Below are the code and all the weights of a small trained network. Each question names an input and a target symbol and asks about switching units off, where a switched-off unit gives its printed mean instead of its output.

import numpy as np


def w(rows, s, z=0):
    codes = np.array(rows[::2]) - 128.0
    scale = np.full(codes.shape[1], s)
    scale[-1] = z or s
    return codes * scale


def norm(h):
    return h / np.sqrt((h * h).mean(-1, keepdims=True) + 1e-5)


def f(y):
    return y / 2 * (1 + np.tanh(0.7978845608 * (y + 0.044715 * y**3)))


def softmax(a):
    e = np.exp(a - a.max(-1, keepdims=True))
    return e / e.sum(-1, keepdims=True)


def log_softmax(a):
    a = a - a.max(-1, keepdims=True)
    return a - np.log(np.exp(a).sum(-1, keepdims=True))


def net(x, mask):
    ids = ['αβγδζθμξστφψω'.index(c) for c in x.split()]
    T = len(ids)
    res = E[ids] + P[:T]
    u = 0
    for l in range(3):
        r = norm(res)
        for j in range(3):
            rows = slice(2 * j, 2 * j + 2)
            q, k, v = (r @ M[l][rows].T for M in (Q, K, V))
            z = softmax(np.where(np.tri(T) > 0, q @ k.T / 2**0.5, -1e9)) @ v
            o = O[l][rows]
            res = res + np.where(mask[u + j], z, o[:, -1]) @ o[:, :-1]
        u += 3
        y = f(norm(res) @ A[l][:, :-1].T + A[l][:, -1])
        res = res + np.where(mask[u : u + 4], y, B[l][:, -1]) @ B[l][:, :-1]
        u += 4
    return log_softmax(norm(res)[-1] @ U[:, :-1].T + U[:, -1])


Q, K, V, O, A, B = {}, {}, {}, {}, {}, {}
E = w([
[151,121,111,174,135],'α',
[159,116,113,162,136],'β',
[159,112,112,158,141],'γ',
[192,157,139,155,127],'δ',
[91,163,165,74,117],'ζ',
[160,110,95,150,112],'θ',
[144,99,99,156,161],'μ',
[231,116,111,145,82],'ξ',
[145,99,96,153,157],'σ',
[119,84,161,176,231],'τ',
[113,5,101,114,125],'φ',
[20,226,166,157,58],'ψ',
[194,185,200,97,31],'ω',
],0.0019)
P = w([
[252,167,79,145,109],'0',
[254,80,178,98,137],'1',
[223,62,161,89,134],'2',
[193,66,136,87,141],'3',
[177,79,124,78,151],'4',
[160,95,101,67,163],'5',
[150,133,73,51,169],'6',
[147,147,36,46,166],'7',
[147,167,5,52,167],'8',
],0.00096)
Q[0] = w([
[125,72,155,89,202],'L0H0',
[227,112,136,212,137],'L0H0',
[2,83,159,146,98],'L0H1',
[59,152,140,162,105],'L0H1',
[134,52,108,218,146],'L0H2',
[74,44,79,147,160],'L0H2',
],0.005)
K[0] = w([
[164,101,131,215,162],'L0H0',
[59,71,185,47,191],'L0H0',
[252,160,150,213,169],'L0H1',
[177,152,100,180,134],'L0H1',
[78,77,200,72,153],'L0H2',
[94,2,120,114,201],'L0H2',
],0.0058)
V[0] = w([
[108,169,77,213,42],'L0H0',
[187,140,186,72,126],'L0H0',
[115,130,254,136,110],'L0H1',
[62,116,111,62,99],'L0H1',
[107,18,142,113,135],'L0H2',
[119,67,196,93,147],'L0H2',
],0.0023)
O[0] = w([
[150,74,250,201,187,19],'L0H0',
[162,91,93,161,42,196],'L0H0',
[117,195,31,161,175,115],'L0H1',
[163,110,117,22,200,8],'L0H1',
[216,195,181,116,87,171],'L0H2',
[188,188,100,89,104,166],'L0H2',
],0.002,0.0017)
A[0] = w([
[37,72,178,111,198,135],'L0N0',
[166,154,126,114,221,104],'L0N1',
[66,227,226,252,157,6],'L0N2',
[130,106,133,188,217,125],'L0N3',
],0.003,0.0011)
B[0] = w([
[186,172,31,105,168,9],'L0N0',
[140,108,105,162,3,224],'L0N1',
[141,145,239,146,174,2],'L0N2',
[187,151,92,39,53,229],'L0N3',
],0.0023,0.0007)
Q[1] = w([
[75,86,141,170,118],'L1H0',
[254,151,3,90,5],'L1H0',
[89,198,166,36,156],'L1H1',
[158,73,211,188,79],'L1H1',
[56,151,223,161,224],'L1H2',
[118,157,25,84,24],'L1H2',
],0.0059)
K[1] = w([
[202,72,89,184,188],'L1H0',
[58,191,101,19,116],'L1H0',
[169,149,173,154,237],'L1H1',
[2,141,142,20,84],'L1H1',
[179,205,159,250,158],'L1H2',
[17,102,111,33,199],'L1H2',
],0.0055)
V[1] = w([
[127,121,156,180,150],'L1H0',
[204,76,26,198,254],'L1H0',
[112,34,65,36,81],'L1H1',
[141,114,218,49,115],'L1H1',
[244,99,170,151,181],'L1H2',
[48,103,6,146,96],'L1H2',
],0.002)
O[1] = w([
[98,111,145,104,157,94],'L1H0',
[254,164,129,100,215,141],'L1H0',
[124,107,132,226,180,172],'L1H1',
[16,84,39,144,158,85],'L1H1',
[77,177,73,116,164,245],'L1H2',
[148,83,219,157,154,132],'L1H2',
],0.0024,0.0012)
A[1] = w([
[123,172,111,139,38,68],'L1N0',
[147,75,113,114,74,94],'L1N1',
[136,68,74,168,251,5],'L1N2',
[112,92,140,207,125,42],'L1N3',
],0.0027,0.0016)
B[1] = w([
[174,125,195,55,204,229],'L1N0',
[97,241,150,85,196,252],'L1N1',
[198,249,251,26,103,20],'L1N2',
[133,119,141,52,87,3],'L1N3',
],0.0022,0.00052)
Q[2] = w([
[100,84,185,78,100],'L2H0',
[54,130,179,59,85],'L2H0',
[154,159,180,173,206],'L2H1',
[126,176,212,192,239],'L2H1',
[2,129,158,131,98],'L2H2',
[84,42,12,54,71],'L2H2',
],0.0062)
K[2] = w([
[128,168,220,211,38],'L2H0',
[108,204,170,155,15],'L2H0',
[255,103,104,204,102],'L2H1',
[247,91,140,177,126],'L2H1',
[101,179,184,234,3],'L2H2',
[44,216,140,35,133],'L2H2',
],0.0058)
V[2] = w([
[144,95,58,60,252],'L2H0',
[118,73,134,244,134],'L2H0',
[61,123,87,236,182],'L2H1',
[155,208,221,155,64],'L2H1',
[122,225,139,108,56],'L2H2',
[148,43,175,114,70],'L2H2',
],0.0029)
O[2] = w([
[87,130,175,68,131,200],'L2H0',
[136,180,148,197,140,135],'L2H0',
[166,140,158,211,205,2],'L2H1',
[1,164,178,116,89,176],'L2H1',
[125,170,91,140,126,195],'L2H2',
[122,55,107,134,66,97],'L2H2',
],0.0042,0.00093)
A[2] = w([
[120,81,173,102,105,160],'L2N0',
[36,167,212,164,195,167],'L2N1',
[173,131,208,128,113,180],'L2N2',
[3,162,126,140,104,254],'L2N3',
],0.0053,0.001)
B[2] = w([
[140,50,146,137,143,113],'L2N0',
[194,54,77,81,253,85],'L2N1',
[30,113,196,89,166,154],'L2N2',
[22,86,97,115,91,248],'L2N3',
],0.003,0.0015)
U = w([
[123,125,137,183,208,118],'α',
[162,129,123,171,79,50],'β',
[112,185,104,189,131,104],'γ',
[102,144,200,98,147,120],'δ',
[147,109,100,142,140,5],'ζ',
[171,10,169,54,100,113],'θ',
[88,84,72,94,232,181],'μ',
[32,113,77,96,48,235],'ξ',
[132,143,150,158,155,47],'σ',
[122,75,189,207,88,124],'τ',
[137,135,134,153,153,53],'φ',
[185,223,93,46,119,219],'ψ',
[112,133,194,104,138,127],'ω',
],0.011,0.0028)

Each question gives the input, a string of symbols that net reads in full, and the target symbol t.
The units are the heads (2 rows each of Q, K, V and O) and the neurons (one row each of A and B). Each row of codes is followed by its name. A weight is (code - 128) times the scale printed after its matrix; where a second scale follows, it is the last column's (O, A, B and U).
mask holds one flag per unit, layer by layer, with each layer's heads first. A switched-off unit (its flag False) gives its mean, the last column of its rows in O or B, instead of its output. The means were averaged over made-up inputs and are rounded, as every weight is.
A unit's drop is (log p(t) with every unit on - log p(t) with that unit switched off) / (log p(t) with every unit on - log p(t) with every unit switched off).
The circuit of an input: a set's keep is (log p(t) with only the set's units on - log p(t) with every unit switched off) / (log p(t) with every unit on - log p(t) with every unit switched off). Starting from the 12 units with the biggest drops (on a tie, the unit counted first), units are removed one at a time, each time the one whose removal leaves the highest keep (on an exact tie, the one counted first), for as long as the keep stays at least 0.8.
circuit, biggest first: the units of the circuit, biggest drop first
unit that matters most: the unit with the biggest drop
top k neurons: the k neurons with the biggest drops, biggest first
k most important neurons of layer l: the k neurons of layer l with the biggest drops, biggest first
which heads matter: for each layer, one digit per head in row order, 1 if its drop is at least 0.15 and else 0, layers parted by /
input σ τ ψ τ τ ψ, target μ: which heads matter	000 / 000 / 000
input φ μ ω τ β σ, target ψ: unit that matters most	L0H2
input α α φ τ, target θ: circuit, biggest first	L2H2, L0N3
input α τ γ α ω τ, target ξ: circuit, biggest first	L0N1, L0N3
input μ τ ψ τ ξ, target μ: which heads matter	101 / 101 / 111
input φ δ δ, target θ: circuit, biggest first	L2H2, L0H1
input β α δ τ φ δ, target θ: circuit, biggest first	L2H2, L2N0
input ζ θ μ τ, target τ: which heads matter	001 / 001 / 101
input μ τ ω τ ξ α σ ψ μ, target μ: 2 most important neurons of layer 2	L2N1, L2N3
input ω ω ξ α φ τ α, target θ: 3 most important neurons of layer 0	L0N1, L0N3, L0N0
input τ τ τ τ δ ψ δ, target μ: top 3 neurons	L2N1, L0N3, L1N2
input α α ζ, target ψ: which heads matter	111 / 111 / 010
input σ σ ψ τ θ ψ γ α, target μ: which heads matter	000 / 000 / 110
input τ μ τ τ σ τ τ α, target ψ: circuit, biggest first	L1H0
input α α φ μ, target θ: top 2 neurons	L1N2, L0N1
input ψ τ δ, target μ: top 2 neurons	L2N1, L0N2
input ω σ ω ω δ, target ξ: which heads matter	000 / 000 / 010
input α ω ω τ φ α τ σ, target ψ: top 2 neurons	L1N0, L2N3
input α τ α ω α ζ, target ψ: top 4 neurons	L0N1, L0N3, L1N1, L0N0
input τ τ δ τ ζ φ φ ψ ξ, target ξ: circuit, biggest first	L1H0
input ψ ξ τ, target μ: top 3 neurons	L0N3, L2N1, L0N2
input σ α τ δ α τ μ, target ψ: which heads matter	101 / 000 / 000
input φ τ τ τ τ μ, target ψ: which heads matter	001 / 000 / 000
input α δ τ σ φ τ φ τ γ, target θ: which heads matter	010 / 001 / 101
